Below are the code and all the weights of a small trained network. Each question names an input and a target symbol and asks about switching units off, where a switched-off unit gives its printed mean instead of its output.

import numpy as np


def w(rows, s, z=0):
    codes = np.array(rows[::2]) - 128.0
    scale = np.full(codes.shape[1], s)
    scale[-1] = z or s
    return codes * scale


def f(y):
    return y / 2 * (1 + np.tanh(0.7978845608 * (y + 0.044715 * y**3)))


def softmax(a):
    e = np.exp(a - a.max(-1, keepdims=True))
    return e / e.sum(-1, keepdims=True)


def log_softmax(a):
    a = a - a.max(-1, keepdims=True)
    return a - np.log(np.exp(a).sum(-1, keepdims=True))


def net(x, mask):
    ids = ['γεηθλστψω'.index(c) for c in x.split()]
    T = len(ids)
    res = E[ids] + P[:T]
    u = 0
    for l in range(2):
        q, k, v = (res @ M[l].T for M in (Q, K, V))
        z = softmax(np.where(np.tri(T) > 0, q @ k.T / 4**0.5, -1e9)) @ v
        res = res + np.where(mask[u], z, O[l][:, -1]) @ O[l][:, :-1]
        u += 1
        y = f(res @ A[l][:, :-1].T + A[l][:, -1])
        res = res + np.where(mask[u : u + 8], y, B[l][:, -1]) @ B[l][:, :-1]
        u += 8
    return log_softmax(res[-1] @ U[:, :-1].T + U[:, -1])


Q, K, V, O, A, B = {}, {}, {}, {}, {}, {}
E = w([
[106,145,178,50],'γ',
[52,106,115,93],'ε',
[107,129,60,141],'η',
[61,239,196,153],'θ',
[248,107,221,202],'λ',
[103,96,82,84],'σ',
[96,132,73,135],'τ',
[48,147,103,147],'ψ',
[189,119,49,20],'ω',
],0.012)
P = w([
[95,35,128,187],'0',
[108,141,109,110],'1',
[124,162,106,99],'2',
[121,184,90,85],'3',
[119,189,99,68],'4',
[130,199,104,56],'5',
[122,220,101,40],'6',
[133,232,89,30],'7',
[139,254,79,30],'8',
],0.0051)
Q[0] = w([
[196,102,92,140],'L0H1',
[176,61,174,228],'L0H1',
[78,195,95,2],'L0H1',
[167,176,216,108],'L0H1',
],0.0063)
K[0] = w([
[69,154,105,165],'L0H1',
[10,157,2,100],'L0H1',
[217,86,185,158],'L0H1',
[84,140,144,168],'L0H1',
],0.0095)
V[0] = w([
[192,22,98,172],'L0H1',
[71,49,71,253],'L0H1',
[4,99,33,48],'L0H1',
[36,148,177,20],'L0H1',
],0.0063)
O[0] = w([
[196,95,50,170,89],'L0H1',
[27,87,62,255,6],'L0H1',
[60,47,123,66,73],'L0H1',
[78,108,181,58,219],'L0H1',
],0.0064,0.002)
A[0] = w([
[146,78,80,126,111],'L0N1',
[180,158,135,128,8],'L0N2',
[74,113,92,23,171],'L0N3',
[149,2,152,91,195],'L0N4',
[228,119,120,245,201],'L0N5',
[100,203,107,123,254],'L0N6',
[76,85,134,120,67],'L0N7',
[96,60,99,135,114],'L0N8',
],0.0094,0.0026)
B[0] = w([
[200,130,81,211,124],'L0N1',
[46,96,125,136,134],'L0N2',
[103,44,133,61,254],'L0N3',
[253,73,199,195,172],'L0N4',
[71,161,94,46,175],'L0N5',
[153,213,121,41,197],'L0N6',
[25,106,129,253,144],'L0N7',
[82,88,128,212,133],'L0N8',
],0.0057,0.0084)
Q[1] = w([
[7,170,73,73],'L1H1',
[60,1,151,48],'L1H1',
[250,216,152,204],'L1H1',
[136,178,43,209],'L1H1',
],0.0086)
K[1] = w([
[132,128,178,74],'L1H1',
[166,174,110,5],'L1H1',
[113,89,104,207],'L1H1',
[109,82,121,149],'L1H1',
],0.012)
V[1] = w([
[133,210,215,105],'L1H1',
[222,161,111,82],'L1H1',
[185,9,187,112],'L1H1',
[46,169,189,143],'L1H1',
],0.012)
O[1] = w([
[149,241,211,123,130],'L1H1',
[254,164,75,59,100],'L1H1',
[131,65,214,20,247],'L1H1',
[54,180,202,180,146],'L1H1',
],0.009,0.013)
A[1] = w([
[169,109,174,254,151],'L1N1',
[227,129,151,175,247],'L1N2',
[112,47,35,74,142],'L1N3',
[113,124,198,150,168],'L1N4',
[186,111,186,65,150],'L1N5',
[183,51,130,77,97],'L1N6',
[158,76,49,251,166],'L1N7',
[179,187,151,58,61],'L1N8',
],0.0072,0.011)
B[1] = w([
[111,130,91,76,142],'L1N1',
[54,165,157,1,160],'L1N2',
[246,128,233,156,189],'L1N3',
[58,211,100,128,191],'L1N4',
[86,119,8,94,253],'L1N5',
[178,199,118,191,198],'L1N6',
[207,178,77,129,165],'L1N7',
[132,87,142,219,200],'L1N8',
],0.008,0.021)
U = w([
[67,82,85,3,244],'γ',
[81,49,197,131,23],'ε',
[149,83,101,177,190],'η',
[134,177,206,144,86],'θ',
[136,146,43,135,31],'λ',
[171,86,226,142,141],'σ',
[129,82,103,163,164],'τ',
[55,92,46,164,3],'ψ',
[184,69,116,67,24],'ω',
],0.005,0.0034)

Each question gives the input, a string of symbols that net reads in full, and the target symbol t.
The units are the heads (4 rows each of Q, K, V and O) and the neurons (one row each of A and B). Each row of codes is followed by its name. A weight is (code - 128) times the scale printed after its matrix; where a second scale follows, it is the last column's (O, A, B and U).
mask holds one flag per unit, layer by layer, with each layer's heads first. A switched-off unit (its flag False) gives its mean, the last column of its rows in O or B, instead of its output. The means were averaged over made-up inputs and are rounded, as every weight is.
A unit's drop is (log p(t) with every unit on - log p(t) with that unit switched off) / (log p(t) with every unit on - log p(t) with every unit switched off).
The circuit of an input: a set's keep is (log p(t) with only the set's units on - log p(t) with every unit switched off) / (log p(t) with every unit on - log p(t) with every unit switched off). Starting from the 12 units with the biggest drops (on a tie, the unit counted first), units are removed one at a time, each time the one whose removal leaves the highest keep (on an exact tie, the one counted first), for as long as the keep stays at least 0.8.
units of the circuit, in order: the units of the circuit, biggest drop first
most important unit: the unit with the biggest drop
k most important neurons: the k neurons with the biggest drops, biggest first
k most important neurons of layer l: the k neurons of layer l with the biggest drops, biggest first
input ε θ σ η σ, target θ: units of the circuit, in order => [L1H1; L1N5; L0N6]
input γ γ ε ω γ ω ψ ε, target ω: 2 most important neurons of layer 0 => [L0N3; L0N7]
input ψ ε ε θ ω η, target ω: units of the circuit, in order => [L0H1; L1H1; L0N3; L1N3]
input γ γ ω γ ε η γ γ θ, target θ: units of the circuit, in order => [L1H1; L0H1]
input ψ η λ γ ω, target ψ: most important unit => L0H1
input ψ ε ε γ τ ε θ τ, target θ: units of the circuit, in order => [L1H1; L0N6; L0H1]
input ε ψ ε ω θ ω, target ω: units of the circuit, in order => [L1H1; L0N3; L1N3]
input θ γ γ γ λ ε γ, target θ: 2 most important neurons => [L0N3; L1N5]
input ω θ λ ε γ ψ ε λ, target γ: 4 most important neurons of layer 1 => [L1N2; L1N3; L1N6; L1N1]
input θ η ψ ψ, target θ: units of the circuit, in order => [L1H1; L1N5]
input ψ ψ ψ η ε γ λ, target ψ: units of the circuit, in order => [L1H1; L0N3; L0H1; L1N3]
input ε γ γ τ ε λ, target ε: 3 most important neurons of layer 0 => [L0N3; L0N4; L0N7]
input λ ε γ η λ ψ λ, target λ: 3 most important neurons => [L0N5; L1N7; L0N3]
input σ θ τ θ ψ γ γ θ ψ, target θ: units of the circuit, in order => [L1H1; L0H1]
input ω λ γ, target ω: most important neuron of layer 0 => [L0N5]
input λ ε ε σ ψ ε, target λ: units of the circuit, in order => [L0H1; L1H1; L0N5]
input λ γ θ, target λ: units of the circuit, in order => [L0H1; L1H1; L0N5]
input η η ψ σ ε ψ, target ψ: units of the circuit, in order => [L1H1; L0H1]
input ω γ ψ γ ε τ ε λ γ, target ω: 2 most important neurons => [L0N3; L0N1]
input ε λ γ τ, target ε: most important unit => L0H1
input γ ω τ, target ω: units of the circuit, in order => [L1H1; L0H1; L1N3; L0N3]
input ε σ ε λ γ ε, target ε: 2 most important neurons => [L0N3; L1N5]
input ω σ ω σ, target ω: units of the circuit, in order => [L1H1; L1N3; L0H1]
input ψ λ ε, target ψ: units of the circuit, in order => [L0H1; L1H1; L0N7]
input ε σ η ψ σ, target σ: 3 most important neurons => [L1N3; L1N5; L0N3]
input ε γ τ τ η ψ η ω ε, target ω: 2 most important neurons of layer 1 => [L1N3; L1N5]
input ψ σ γ σ γ ω τ, target ω: 3 most important neurons => [L0N3; L1N3; L0N7]
